Below is a small trained network, with its code and all its weights. Each question gives an input and a target symbol and asks what happens when units are switched off, that is, made to give their printed mean instead of their output.

import numpy as np


def w(rows, s, z=0):
    codes = np.array(rows[::2]) - 128.0
    scale = np.full(codes.shape[1], s)
    scale[-1] = z or s
    return codes * scale


def norm(h):
    return h / np.sqrt((h * h).mean(-1, keepdims=True) + 1e-5)


def f(y):
    return np.maximum(y, 0)


def softmax(a):
    e = np.exp(a - a.max(-1, keepdims=True))
    return e / e.sum(-1, keepdims=True)


def log_softmax(a):
    a = a - a.max(-1, keepdims=True)
    return a - np.log(np.exp(a).sum(-1, keepdims=True))


def net(x, mask):
    ids = ['αγδεζθλμξπστφψ'.index(c) for c in x.split()]
    T = len(ids)
    res = E[ids] + P[:T]
    r = norm(res)
    for j in range(2):
        rows = slice(3 * j, 3 * j + 3)
        q, k, v = (r @ M[0][rows].T for M in (Q, K, V))
        z = softmax(np.where(np.tri(T) > 0, q @ k.T / 3**0.5, -1e9)) @ v
        o = O[0][rows]
        res = res + np.where(mask[j], z, o[:, -1]) @ o[:, :-1]
    y = f(norm(res) @ A[0][:, :-1].T + A[0][:, -1])
    res = res + np.where(mask[2:14], y, B[0][:, -1]) @ B[0][:, :-1]
    return log_softmax(norm(res)[-1] @ U[:, :-1].T + U[:, -1])


Q, K, V, O, A, B = {}, {}, {}, {}, {}, {}
E = w([
[91,76,78,213],'α',
[108,130,146,142],'γ',
[94,131,142,141],'δ',
[65,129,94,110],'ε',
[161,254,87,159],'ζ',
[91,134,142,144],'θ',
[103,133,153,148],'λ',
[235,198,194,164],'μ',
[107,74,135,134],'ξ',
[93,134,144,145],'π',
[95,14,182,67],'σ',
[97,133,164,148],'τ',
[115,167,166,55],'φ',
[106,131,130,139],'ψ',
],0.0065)
P = w([
[233,5,36,48],'0',
[53,85,195,143],'1',
[65,101,227,154],'2',
[62,103,223,155],'3',
[84,113,219,155],'4',
[85,111,217,159],'5',
[90,116,213,158],'6',
[99,113,210,154],'7',
[108,122,216,158],'8',
[128,120,201,159],'9',
[133,125,186,153],'10',
],0.0016)
Q[0] = w([
[82,136,184,144],'H0',
[91,83,99,84],'H0',
[206,112,80,11],'H0',
[115,171,179,152],'H1',
[175,163,98,108],'H1',
[63,153,154,184],'H1',
],0.012)
K[0] = w([
[190,81,96,38],'H0',
[3,74,180,136],'H0',
[35,211,253,147],'H0',
[164,97,146,57],'H1',
[6,169,208,88],'H1',
[210,32,107,53],'H1',
],0.0059)
V[0] = w([
[78,116,38,107],'H0',
[103,175,30,77],'H0',
[37,57,192,99],'H0',
[76,123,206,101],'H1',
[115,96,136,234],'H1',
[253,91,47,74],'H1',
],0.0037)
O[0] = w([
[60,194,39,181,92],'H0',
[16,150,78,97,119],'H0',
[242,161,63,140,78],'H0',
[82,36,133,56,254],'H1',
[96,120,80,212,138],'H1',
[212,169,253,151,31],'H1',
],0.0035,0.00083)
A[0] = w([
[150,13,126,163,171],'N0',
[114,43,156,92,99],'N1',
[100,221,75,196,201],'N2',
[169,103,151,197,26],'N3',
[116,31,112,170,177],'N4',
[63,153,111,33,228],'N5',
[159,217,148,91,226],'N6',
[153,178,208,62,215],'N7',
[226,137,171,164,4],'N8',
[175,254,143,158,31],'N9',
[61,112,54,122,241],'N10',
[86,181,165,90,236],'N11',
],0.0053,0.0013)
B[0] = w([
[54,226,205,121,185],'N0',
[170,160,192,56,174],'N1',
[241,99,191,74,253],'N2',
[124,113,81,203,170],'N3',
[75,237,152,70,179],'N4',
[159,48,56,178,211],'N5',
[75,155,45,85,218],'N6',
[174,121,4,43,222],'N7',
[74,84,73,162,175],'N8',
[103,193,91,102,223],'N9',
[199,104,165,215,187],'N10',
[160,52,33,97,231],'N11',
],0.0038)
U = w([
[63,189,133,251,175],'α',
[156,120,168,160,107],'γ',
[188,123,173,146,85],'δ',
[180,18,106,194,70],'ε',
[130,253,99,49,115],'ζ',
[36,28,126,151,252],'θ',
[130,138,89,143,127],'λ',
[195,135,171,114,109],'μ',
[58,239,201,101,145],'ξ',
[191,108,175,149,111],'π',
[133,112,225,32,198],'σ',
[71,118,64,139,77],'τ',
[135,33,82,2,68],'φ',
[124,137,105,152,43],'ψ',
],0.0094,0.0036)

Each question gives the input, a string of symbols that net reads in full, and the target symbol t.
The units are the heads (3 rows each of Q, K, V and O) and the neurons (one row each of A and B). Each row of codes is followed by its name. A weight is (code - 128) times the scale printed after its matrix; where a second scale follows, it is the last column's (O, A, B and U).
mask holds one flag per unit, heads first, then neurons. A switched-off unit (its flag False) gives its mean, the last column of its rows in O or B, instead of its output. The means were averaged over made-up inputs and are rounded, as every weight is.
A unit's drop is (log p(t) with every unit on - log p(t) with that unit switched off) / (log p(t) with every unit on - log p(t) with every unit switched off).
The circuit of an input: a set's keep is (log p(t) with only the set's units on - log p(t) with every unit switched off) / (log p(t) with every unit on - log p(t) with every unit switched off). Starting from the 12 units with the biggest drops (on a tie, the unit counted first), units are removed one at a time, each time the one whose removal leaves the highest keep (on an exact tie, the one counted first), for as long as the keep stays at least 0.8.
circuit, biggest first: the units of the circuit, biggest drop first
unit that matters most: the unit with the biggest drop
top k neurons: the k neurons with the biggest drops, biggest first
which heads matter: for each layer, one digit per head in row order, 1 if its drop is at least 0.15 and else 0, layers parted by /
drop when u is switched off: that unit's drop, to one decimal
input ξ φ ξ ζ λ ζ λ φ ζ α, target α: top 2 neurons	[N4, N0]
input λ λ ζ μ μ τ λ, target α: circuit, biggest first	[H0, N11, N2]
input τ σ ζ θ θ, target ξ: unit that matters most	H1
input τ π ψ λ ψ π, target ξ: top 2 neurons	[N0, N4]
input φ δ μ τ, target φ: which heads matter	01
input φ ζ ζ ζ ψ ζ τ ζ θ α, target α: which heads matter	00
input τ λ δ π δ, target ξ: which heads matter	11
input μ τ ζ ξ μ ψ, target σ: which heads matter	10
input ψ ζ φ ζ ζ φ ζ φ γ ψ λ, target ζ: top 2 neurons	[N5, N9]
input ζ ζ λ γ π σ δ λ ζ θ π, target θ: top 2 neurons	[N2, N7]
input ζ ζ μ, target ζ: top 2 neurons	[N7, N5]
input μ λ ζ α λ ζ μ ζ γ τ, target σ: top 2 neurons	[N7, N5]
input ζ ζ λ ζ π τ ζ σ ψ λ, target θ: drop when N2 is switched off	0.2
input ε γ σ λ μ ζ ε σ π, target ε: drop when N9 is switched off	0.0
input ψ σ ζ δ λ θ ζ τ ζ π λ, target ζ: drop when N9 is switched off	0.2
input μ ζ θ ψ τ λ ζ ζ ζ ζ λ, target σ: top 2 neurons	[N5, N7]
input φ ζ τ μ, target ζ: top 2 neurons	[N5, N2]
input τ τ λ ζ π, target ξ: drop when N4 is switched off	0.1
